[[ 30 -22  52  -8 -10   8]
 [ 31 -23  54  -9 -11   8]
 [ 29 -20  49  -8 -10   7]] >> -8

[[  1 -11 -24  20]
 [  0  20  40   9]
 [ 29  24  20  11]] >> 24

[[ 10 -16 -21  36  29  23  -7]
 [  2  45 -10 -40 -22  -6  29]
 [  5  -7  -1  19  14  10   1]] >> 14

[[-13   3   4   2   1 -23]
 [  5 -48 -31 -32 -15  42]
 [  5 -10  11  -3   5  -2]] >> -3

[[ -4   1  12  14]
 [-25  30  20 -21]
 [-11  -2  17  46]] >> -2

[[ -7   8 -14   8  15  32   3]
 [  3 -18  51 -33 -26   9 -14]
 [-28  -7 -28  -3  -1 -42  30]] >> -1
---
[ 12  -9  45  23 -42] ==> 45

[[  4  -6 -39  -5]
 [ -1  -4 -25  -6]] ==> -4

[[ 21 -11 -20  27  54   7 -22]
 [ 43 -34   0  32  12  -2 -23]
 [-21  -1 -52 -22   5  -3  -2]] ==> 5

[[-13 -26  30  24]
 [ 22  -1 -23  30]
 [ 42  43 -42 -13]] ==> 43

[-16 -33  23  39 -23 -11 -22] ==> -23

[ 20 -21   1  45  17  46  -3] ==> 17

[ 26 -46 -42 -43] ==> -46

[  2 -19  -7  11 -14 -43   0] ==> -14
---
[ 13 -28  43   8  36]: 13, 36

[  3 -16  45   3 -18  -1  25]: 3, 25

[[-36  34  -8 -31  19  28  42]
 [-19  20   5 -19  -3  -1   4]
 [-21  13  20 -23 -53 -37 -33]]: -36, -33

[  0  -9   3 -51  15]: 0, 15

[ 12  16 -51   9]: 12, 9

[[ -5   8  25   1   1  10   1]
 [ -5  -1 -10  -7 -14  11  25]
 [ 16 -19 -40   8   6 -13   7]]: -5, 7

[-30   9  27  51 -14]: -30, -14

[[ 53 -52 -38  49  13]
 [-21  17  30 -31 -46]]: 53, -46
---
[[4824 7852 3352 5000 8784 5493 5450 8275 4834 8339 5837 9798 7152 2860
  5000]
 [6378 7512 5276 6128 7055 5493 5715 6595 6615 6823 6250 7186 6729 5332
  6128]
 [4828 7381 4763 5544 7783 5493 6916 8061 5397 8319 6386 8885 6817 4194
  5544]
 [5998 7535 4829 5896 7832 5493 5510 7301 5921 7337 6128 8194 6972 4644
  5896]
 [4531 7396 4861 5563 7356 5493 7546 8008 5582 8413 6549 8627 6436 4165
  5563]
 [1826 8246 3123 4525 6422 5493 9272 8636 5236 9947 6440 9309 5322 1830
  4525]
 [6548 7240 5900 6451 6868 5493 6191 6626 6786 6745 6462 6932 6689 5903
  6451]
 [4946 8071 4701 5817 5688 5493 7125 6351 7089 7358 6357 6659 5673 4365
  5817]
 [3541 8559 3749 5292 5179 5493 8017 6568 7011 8147 6333 6974 5000 3137
  5292]] out 5292

[[8169 5757 3739 3849 2656 5031 5205 7465 5271 5644 3175]
 [6824 7319 5406 5874 3871 5704 7335 5132 5171 5670 5039]
 [3950 5262 9266 7382 5061 3295 4358 4569 5442 5859 3692]
 [4364 5230 8071 7629 6005 4018 4641 4630 4324 4292 6431]
 [5842 4108 3226 4010 6992 4207 5346 4850 5341 3497 5483]
 [5083 6755 3825 3791 2266 7451 6020 4712 5504 6891 4281]
 [5962 6575 6005 6274 4306 7683 8036 6010 5026 4097 5974]
 [6414 5241 6009 6309 5204 5052 5112 7692 4588 4046 4733]
 [6644 5743 4494 3901 2821 5490 6818 5004 7693 5011 4444]
 [3189 5242 4263 4150 5315 4572 2993 3792 4057 7909 3014]
 [4427 4617 5797 6627 7227 4998 5210 4314 3940 2793 8035]] out 8035

[[-16   8   2  23  -4  -7  11  -1   4 -12  12  16  11]
 [  0 -24   9  26  -5  15  -6  -2   1  10   4  -3  26]
 [  9  26  24   7 -21  -2  19 -11  12   6   9  -3   0]
 [ 19  -1 -10  15 -11  16  24   3   0   5   6 -13   7]
 [-28   8   9  -9  -7  17  -5  -3 -10  18  -1   0  -6]
 [  9   3  16   3  13  15   9   6 -14   2  18   0   4]
 [ -3  20  22  10   9  20   3  13   9   2  24  -9  -4]] out -4

[[ 92 113 194 214 212 115 128 104  72 143 114 166]
 [156 135  55  33  37 133 120 145 177 106 134  83]
 [141 155  35 111  26 122 189 111 164 121 163  92]
 [154 108 114   4  97 140  51 169 160 101  99  96]
 [156 136  54  34  36 133 121 144 176 106 135  83]
 [158 123  78  12  60 137  85 158 172 102 118  85]
 [ 92 133 155 243 173 110 180  85  81 148 139 159]
 [144 153  35  99  24 123 180 115 167 118 160  90]
 [155 137  52  37  34 133 125 143 176 106 137  83]
 [135 158  39 134  32 119 203 103 156 125 168  98]] out 98

[[251 238 312 455 342 471 804 228 628 235 541 412 278 588]
 [280 410 398 456 296 384 909 256 657 388 632 263 243 385]
 [417 488 646 732 326 517 428 526 286 410 314 432 587 279]
 [413 553 606 746 317 522 421 512 299 423 312 502 633 298]
 [775 451 509 451 366 338  10 375 442 235 415 221 519  58]
 [475 346 676 609 370 441 443 507 277 356 355 295 461 238]
 [254 259 328 446 332 452 836 251 651 274 555 399 266 563]
 [480 326 667 577 373 431 445 500 295 365 365 290 467 256]
 [369 630 521 719 328 550 406 490 341 436 343 596 652 372]
 [488 263 571 405 402 376 445 424 336 285 432 293 351 295]] out 295

[[157 165  74 177 135 179 169  76  65 141 105]
 [212 124 147 196 136 154 119 166 113  71  38]
 [214 135 150 179 153 176 127 202 163  71 104]
 [137 117 127 123 108 140 147 118 113 119 115]
 [131 126 143 117 110 115 133 116 126 136 123]
 [143 133 124 136 105 125 154 116 113 128 117]
 [ 95 141 112  95  80  93 180  83 125 168 177]] out 177

[[ 100  110   49  227   60  -28  -69    9  168  275  202  154]
 [   0  280  -19  155  158  154  265  123  306  177  202  236]
 [  40  138  117  263  172  245  120  123   -9  155  202   99]
 [  70   66  -41  310  -17 -191 -271 -123  188  388  249  168]
 [-290  110   43  644  264  590   18   58 -542  155  383  -74]
 [  30  247   27  155  158  154  236  132  267  170  192  216]
 [  70   77  -19  287    4 -137 -199  -82  188  350  228  161]
 [ 130  149  134  155  158  154  149  140  168  162  155  154]
 [ 130  154  128  155  158  154  149  140  168  155  161  154]
 [  60  138  117  251  172  245  120  123   -9  155  202  106]
 [  80  138  123  227  158  209  120  132   70  155  186  126]
 [ 100  110   49  227   74   -9  -40   25  168  260  202  154]] out 154
---
Input:
226	95	190	109	187	163
174	101	30	182	163	166
Output: 101

Input:
-28	-9	14	-8	41	43	41
0	29	7	12	-20	-19	-24
Output: 7

Input: 6669	2051	9218	9416	8939
Output: 6669

Input: 0	8	9	6	3
Output: 0

Input: 66	76	83	9	58
Output: 66

Input: 43	72	238	55	136	120	11
Output: 238

Input: 84	35	24	70	7	60
Output: 35
---
(2816, 9217, 3936, 3049)	9217, 2816
(402, -927, -481, -778, -888, 843)	843, -927
(983, 797, 876, 50, 754)	983, 50
(927, 249, 535, 68)	927, 68
(7, 5, 4, 3, 2, 8, 3)	8, 2
((37, -43, 32, 13, -5, 9), (-8, -17, 10, -3, -8, 13))	37, -43
(17, 16, -8, 30, -44)	30, -44
